Where the symbols take the items:
* | y g
q195 | q64 q408
q718 | q577 q878
q333 | q320 q414
q149 | q195 q563
q493 | q51 q642
q72 | q288 q263
q51 | q288 q170
q347 | q180 q661
q373 | q281 q892
q965 | q72 q288
q552 | q965 q72
q706 | q650 q718
q845 | q504 q170
q577 | q679 q149
q170 | q512 q493
q383 | q456 q305
q573 | q626 q512
q563 | q408 q808
q233 | q347 q180
q871 | q553 q553
q444 | q808 q679
q443 | q234 q835
q642 | q469 q51
q960 | q373 q281
q553 | q361 q383
q512 | q51 q858
q626 | q823 q340
q221 | q69 q871
q972 | q320 q769
q281 | q892 q920
q823 | q340 q892
q483 | q64 q669
q669 | q64 q456
q64 | q456 q845
q414 | q320 q198
q661 | q552 q965
q320 | q769 q928
q340 | q960 q320
q119 | q553 q845
q892 | q920 q483
q650 | q504 q577
q679 | q414 q489
q452 | q180 q753
q941 | q444 q333
q198 | q233 q347
q920 | q483 q119
q234 | q769 q452
q808 | q661 q552
q489 | q347 q233
q753 | q972 q320
q408 | q808 q661
q835 | q452 q753
q769 | q928 q221
q469 | q669 q706
q305 | q573 q626
q878 | q149 q195
q69 | q871 q553
q504 | q149 q281
q536 | q753 q823
q91 | q753 q573
q331 | q941 q444
q180 | q443 q234
q456 | q845 q504
q928 | q221 q69
q288 | q263 q331
q858 | q642 q469
q263 | q577 q941
q361 | q221 q91

The rows follow the links: the fewer symbols apart two items are, the more alike their rows tend to be.

Each row is also shifted at random along 4 hidden directions that mean nothing.

Some items, each with a row of numbers:
q180
95,276,-414,-183,-32,-74,47,266,127,-76,14,277,-272,127,-121,221,-6,-114,-358,336,346,199,59,-44,-266,-15,55,-76,-226,-9,91,134,297,-452,-77,41,-274,384,-432,-408,-159,-49,-73,-287
q661
63,208,-91,-32,-153,62,-16,-107,-143,133,18,-170,99,61,-161,-236,-35,-157,483,247,360,-123,119,175,-311,219,-227,-273,-37,-231,60,40,-216,-37,7,-204,-108,-109,45,-232,301,-105,-234,14
q718
-106,-226,229,-31,14,-223,421,87,-178,-14,119,-54,-127,-281,293,-251,100,-55,-162,-439,-216,44,-15,-61,373,-113,33,216,31,-95,-381,22,-9,30,29,-80,360,-374,164,237,190,310,-219,32
q769
615,-60,-276,-83,-51,106,-111,182,-51,118,-102,-87,-142,216,-36,96,-373,-59,-241,-98,102,350,-134,-305,-112,-508,150,-126,-268,327,171,-254,291,-79,158,354,-44,413,143,204,-657,-24,203,217
q669
-739,-9,477,-13,-37,111,25,-192,67,-65,129,-299,218,-431,-296,-267,209,344,444,-459,-140,-364,62,285,423,-161,-252,563,274,-54,-406,440,-68,153,184,-238,43,-627,243,523,590,363,-502,-186
q263
264,-328,-61,-313,237,-221,393,-210,272,121,195,-375,-67,448,367,23,39,-101,-118,595,47,-30,353,-290,-97,111,-98,-313,-69,118,61,-384,-397,44,-700,55,-26,-61,-58,345,-232,-153,125,12
q119
885,-227,-304,-213,-522,404,-199,-99,413,-264,351,-341,400,239,-556,27,-160,312,478,263,446,-16,-79,279,-96,-147,-430,-430,64,31,34,-80,-180,51,-46,247,-364,-137,267,370,-549,-428,-247,-408
q69
-585,-140,-153,36,-77,30,108,90,46,-142,3,-117,146,162,87,-45,-11,139,176,-269,27,6,96,106,-312,-381,248,-261,-61,62,-19,-360,-36,-4,-106,83,88,286,47,283,-106,-135,70,185
q577
571,-376,-168,-220,-191,-174,404,102,148,22,274,-39,-135,84,243,-169,-75,-112,-328,58,165,110,-116,-191,248,77,-253,-178,-13,-116,-125,-103,-116,-18,-231,153,113,-310,134,138,-297,-41,-102,-265
q504
-94,-90,18,94,-523,77,-511,23,25,127,-47,-118,-72,-429,-165,-427,-372,37,384,-325,392,184,-801,193,476,51,-493,63,331,-190,139,579,189,230,687,173,110,-635,351,-114,52,180,-104,-601
q965
-191,204,56,333,142,-136,-704,-67,-325,597,-686,-315,-211,-243,247,-397,-451,-226,530,-158,61,203,-414,156,-172,-11,60,155,138,-44,483,357,144,341,486,22,306,-59,-21,-436,630,249,454,282
q489
488,144,-317,-181,-179,29,164,-3,303,-165,-28,374,200,-203,-125,119,-58,-179,-359,-84,117,52,-58,180,-246,183,-13,-71,104,-191,194,-13,226,-27,167,-110,-46,-55,-42,-169,100,-2,-50,-136
q408
-75,187,91,323,-217,-12,-415,60,-482,333,-353,-176,-86,-357,-33,-615,-311,-185,547,-336,271,138,-397,254,-1,100,-157,21,110,-274,125,381,36,90,662,-87,275,-368,158,-384,510,257,-15,58
q892
354,-5,41,288,-6,-173,-386,207,358,-13,246,27,24,114,-21,77,26,-32,174,304,28,198,-86,114,308,70,-49,-225,87,21,362,124,-8,165,55,343,-129,156,-638,-328,-289,81,200,-244
q383
408,-27,120,338,42,87,87,133,-229,-335,109,182,291,-19,-39,17,240,207,280,-466,-352,-130,276,243,-255,-168,460,-138,-27,55,-247,-324,-175,-2,-105,-138,163,269,-189,28,170,-173,-28,516
q234
101,300,-136,39,0,2,-256,297,-181,191,-274,55,-326,-67,-57,96,-244,-107,-213,-70,166,306,-191,-169,-41,-295,150,223,-238,114,125,290,481,-281,410,131,-91,344,-150,-256,-135,236,8,21
q452
729,316,326,-133,413,133,451,-23,-257,15,110,-164,-91,-103,-232,232,445,-12,-325,-173,-434,-241,792,-279,-19,-535,303,512,-511,258,-557,-150,94,-338,13,-162,-126,222,-6,636,-117,512,-522,665
q679
660,-131,-129,-275,-167,26,329,-216,297,-59,63,188,266,-177,-15,29,-105,-215,-466,-93,-44,-68,-116,-34,62,129,-193,31,97,-104,107,-239,76,239,94,-71,94,-382,429,298,-121,148,-211,-25
q361
-1868,25,-153,151,-241,84,-284,36,-119,-39,-137,240,83,-61,-26,-154,-195,61,320,-307,216,37,-284,173,-247,-32,69,-265,105,-5,172,-22,100,-28,179,-29,76,206,237,-284,160,-283,181,-116
q91
180,180,-40,-37,-203,482,-13,-78,-291,-172,113,254,194,278,-407,276,10,67,-84,141,96,-156,51,-213,-185,189,-120,-257,-82,-15,-210,-261,-176,-248,31,-130,-209,262,491,-4,-446,-562,-119,66
q626
-263,236,305,574,148,-99,-294,69,-376,-23,-229,527,42,-161,106,110,110,-86,33,-344,-411,-14,-167,49,37,247,373,156,129,-83,68,16,8,134,391,-114,260,247,-172,-585,299,58,333,308
q972
-514,169,-60,-291,-117,199,-38,-172,-57,60,109,72,-37,135,-234,120,-112,-115,-243,144,266,7,-4,-327,94,-84,-301,8,-198,123,15,-142,153,-175,215,53,-257,43,618,284,-546,-25,-187,-92

From each start, follow one symbol. Which item do you reach?
Answers are names.
start -44,-234,-454,-333,-331,-64,-196,-231,364,263,-19,-61,62,163,98,-165,-454,-324,-167,537,491,195,-475,-71,-117,465,-597,-444,173,-135,599,-65,-81,239,-42,105,-118,-353,447,-181,-257,-261,232,-582
y	q808
start 445,113,10,87,-221,308,-17,-125,-232,-245,152,366,309,107,-288,208,121,47,12,77,-18,-245,-18,-3,-123,357,-102,-190,58,-120,-152,-204,-249,-71,-68,-208,-149,9,262,-275,-136,-477,-156,77
g	q626
start 632,-292,-189,-251,123,-100,138,-153,326,163,-40,-280,-35,285,361,77,-226,-154,-222,548,90,146,61,-205,-59,95,-140,-272,-41,97,324,-320,-178,154,-445,205,-16,-26,-25,157,-383,-172,330,9
g	q444
start 234,-52,-78,-314,-167,280,-450,-458,-61,421,-311,-447,21,68,-234,-48,-418,-13,264,461,386,-34,-355,-86,-32,207,-593,69,211,34,318,118,-54,328,204,-32,-134,-422,816,186,-27,-162,94,-147
g	q331
start -1182,-134,-105,-42,51,-74,190,116,65,-84,116,42,-6,227,129,26,51,8,-64,-120,68,17,141,-40,-231,-286,162,-225,-106,137,34,-303,4,-128,-226,104,60,374,-98,205,-202,-106,122,68
y	q221
start -335,-227,75,59,508,-442,332,-39,190,267,-141,-60,-77,13,693,-60,165,-246,-337,-51,-503,78,190,-123,58,-112,391,145,44,176,243,-281,-60,352,-292,91,344,110,-420,132,204,347,359,406
g	q333
start 5,-31,-156,-23,-377,28,124,63,-123,19,316,-206,-60,108,-101,-372,-55,-108,381,338,566,-29,32,109,-74,290,-379,-522,-66,-343,-138,99,-328,-267,-166,-102,-114,-313,8,-229,-36,-312,-290,-347
y	q408
start 664,-168,-93,-260,-27,104,43,-268,231,119,-42,9,228,-13,44,130,-147,-236,-423,15,-96,115,-143,-251,133,-61,-227,47,56,79,158,-337,83,315,176,96,56,-253,589,384,-410,108,-8,94
y	q320
start 72,-288,-217,-141,-355,-27,134,214,359,-389,553,-110,26,284,-154,-62,129,281,322,344,458,14,5,281,57,126,-200,-556,44,-181,-154,121,-274,-272,-545,128,-225,-30,-482,-86,-264,-542,-108,-741
g	q504
start 1179,-254,-52,-58,-127,131,-85,120,143,-221,149,-368,75,35,-208,-1,1,409,361,-33,39,43,24,294,103,-272,36,-37,67,72,-198,112,-94,-43,-213,163,-81,-144,-218,279,-133,-163,-78,-78
g	q170
start 1044,-189,139,241,106,-130,52,170,388,-153,386,-216,41,141,7,11,266,171,212,58,-165,48,281,172,244,-299,141,-64,-103,94,-13,29,-174,74,-239,269,-128,82,-645,136,-232,149,-65,-46
y	q64
start -528,-58,-332,-180,-44,-241,196,-29,519,-130,66,462,39,134,252,144,19,-211,-605,86,65,131,-103,-46,-70,276,-5,-176,57,-64,286,-203,193,9,-75,52,48,-9,-85,-215,-121,-7,108,-352
y	q320
start -767,430,412,89,412,-33,67,32,-353,218,-160,-16,-209,-272,27,28,234,-83,-110,-332,-363,-127,342,-222,136,-369,296,650,-199,121,-300,166,322,-184,414,-218,77,203,-36,155,347,660,-246,466
y	q452
start 406,-86,-168,92,208,-153,49,191,93,77,-84,261,-80,155,270,176,-76,-215,-533,-98,-222,302,-18,-293,37,-286,369,-74,-207,244,255,-351,223,85,63,344,165,420,-139,19,-528,133,319,270
g	q928
start -613,-25,132,121,-83,166,-61,-79,-110,-107,-24,-107,321,-149,-115,-123,-4,169,439,-626,-191,-95,21,241,-197,-361,184,4,99,89,-100,-225,24,226,248,-117,241,72,360,417,142,32,-54,416
y	q361
start 344,-43,487,275,191,-171,176,92,-49,-125,82,-365,28,-384,13,-289,297,214,414,-644,-437,-130,232,311,285,-471,354,417,21,-39,-412,188,-46,104,93,-71,253,-260,-334,379,438,548,-342,378
y	q456
